Here is a tiny trained network, its code and every weight. The questions are about switching its units off for an input and a class, where a switched-off unit gives its printed mean instead of its output.

import numpy as np


def w(rows, s, z=0):
    codes = np.array(rows[::2]) - 128.0
    scale = np.full(codes.shape[1], s)
    scale[-1] = z or s
    return codes * scale


def f(y):
    return np.maximum(y, 0)


def log_softmax(a):
    a = a - a.max(-1, keepdims=True)
    return a - np.log(np.exp(a).sum(-1, keepdims=True))


def net(x, mask):
    res = np.array(x, float).reshape(1, 5) / 4 @ E
    y = f(res @ A[0][:, :-1].T + A[0][:, -1])
    res = res + np.where(mask, y, B[0][:, -1]) @ B[0][:, :-1]
    return log_softmax(res[-1] @ U[:, :-1].T + U[:, -1])


A, B = {}, {}
E = w([
[254,207,185,104],'x0',
[27,224,141,81],'x1',
[105,138,187,254],'x2',
[148,25,128,52],'x3',
[149,169,80,140],'x4',
],0.0087)
A[0] = w([
[73,170,163,135,215],'N0',
[147,94,162,179,190],'N1',
[115,140,129,81,129],'N2',
[208,142,76,38,187],'N3',
[87,98,118,131,207],'N4',
[112,102,74,248,146],'N5',
[93,156,141,107,253],'N6',
[104,159,125,77,143],'N7',
[98,138,100,192,201],'N8',
],0.017,0.0043)
B[0] = w([
[164,183,110,107,210],'N0',
[163,72,170,136,190],'N1',
[75,159,91,104,169],'N2',
[160,71,12,177,249],'N3',
[101,90,207,27,191],'N4',
[70,156,212,155,232],'N5',
[95,255,152,81,194],'N6',
[75,195,127,128,183],'N7',
[140,145,193,201,204],'N8',
],0.0097,0.014)
U = w([
[172,123,13,157,160],'0',
[16,255,61,76,78],'1',
[126,252,150,154,253],'2',
[26,135,178,253,115],'3',
[66,129,176,88,72],'4',
[254,82,188,90,121],'5',
],0.0081,0.003)

Each question gives the input, the list of numbers given to net, and the class t.
The units are the neurons (one row each of A and B). Each row of codes is followed by its name. A weight is (code - 128) times the scale printed after its matrix; where a second scale follows, it is the last column's (A, B and U).
mask holds one flag per neuron, in row order. A switched-off neuron (its flag False) gives its mean, the last column of its row in B, instead of its output. The means were averaged over made-up inputs and are rounded, as every weight is.
A unit's drop is (log p(t) with every unit on - log p(t) with that unit switched off) / (log p(t) with every unit on - log p(t) with every unit switched off).
The circuit of an input: a set's keep is (log p(t) with only the set's units on - log p(t) with every unit switched off) / (log p(t) with every unit on - log p(t) with every unit switched off). Starting from all 9 units, units are removed one at a time, each time the one whose removal leaves the highest keep (on an exact tie, the one counted first), for as long as the keep stays at least 0.8.
circuit, biggest first: the units of the circuit, biggest drop first
k most important neurons: the k neurons with the biggest drops, biggest first
drop when u is switched off: that unit's drop, to one decimal
input [-8,7,7,5,1], class 4: circuit, biggest first => (N4)
input [-1,-4,4,3,-8], class 5: circuit, biggest first => (N1; N7)
input [-8,8,5,1,4], class 2: circuit, biggest first => (N8; N0)
input [-2,-6,-3,-4,-3], class 5: circuit, biggest first => (N7; N6)
input [-7,4,2,-3,4], class 2: circuit, biggest first => (N0; N8; N6)
input [-5,8,6,1,-1], class 2: circuit, biggest first => (N8; N0)
input [7,5,1,6,2], class 0: 3 most important neurons => (N3; N5; N4)
input [-2,-2,-7,-1,-3], class 0: 2 most important neurons => (N3; N5)
input [5,-5,3,-2,2], class 5: drop when N7 is switched off => 0.2
input [8,-3,-2,-7,-5], class 5: drop when N7 is switched off => 0.2
input [5,-7,-7,3,0], class 0: drop when N3 is switched off => 0.3
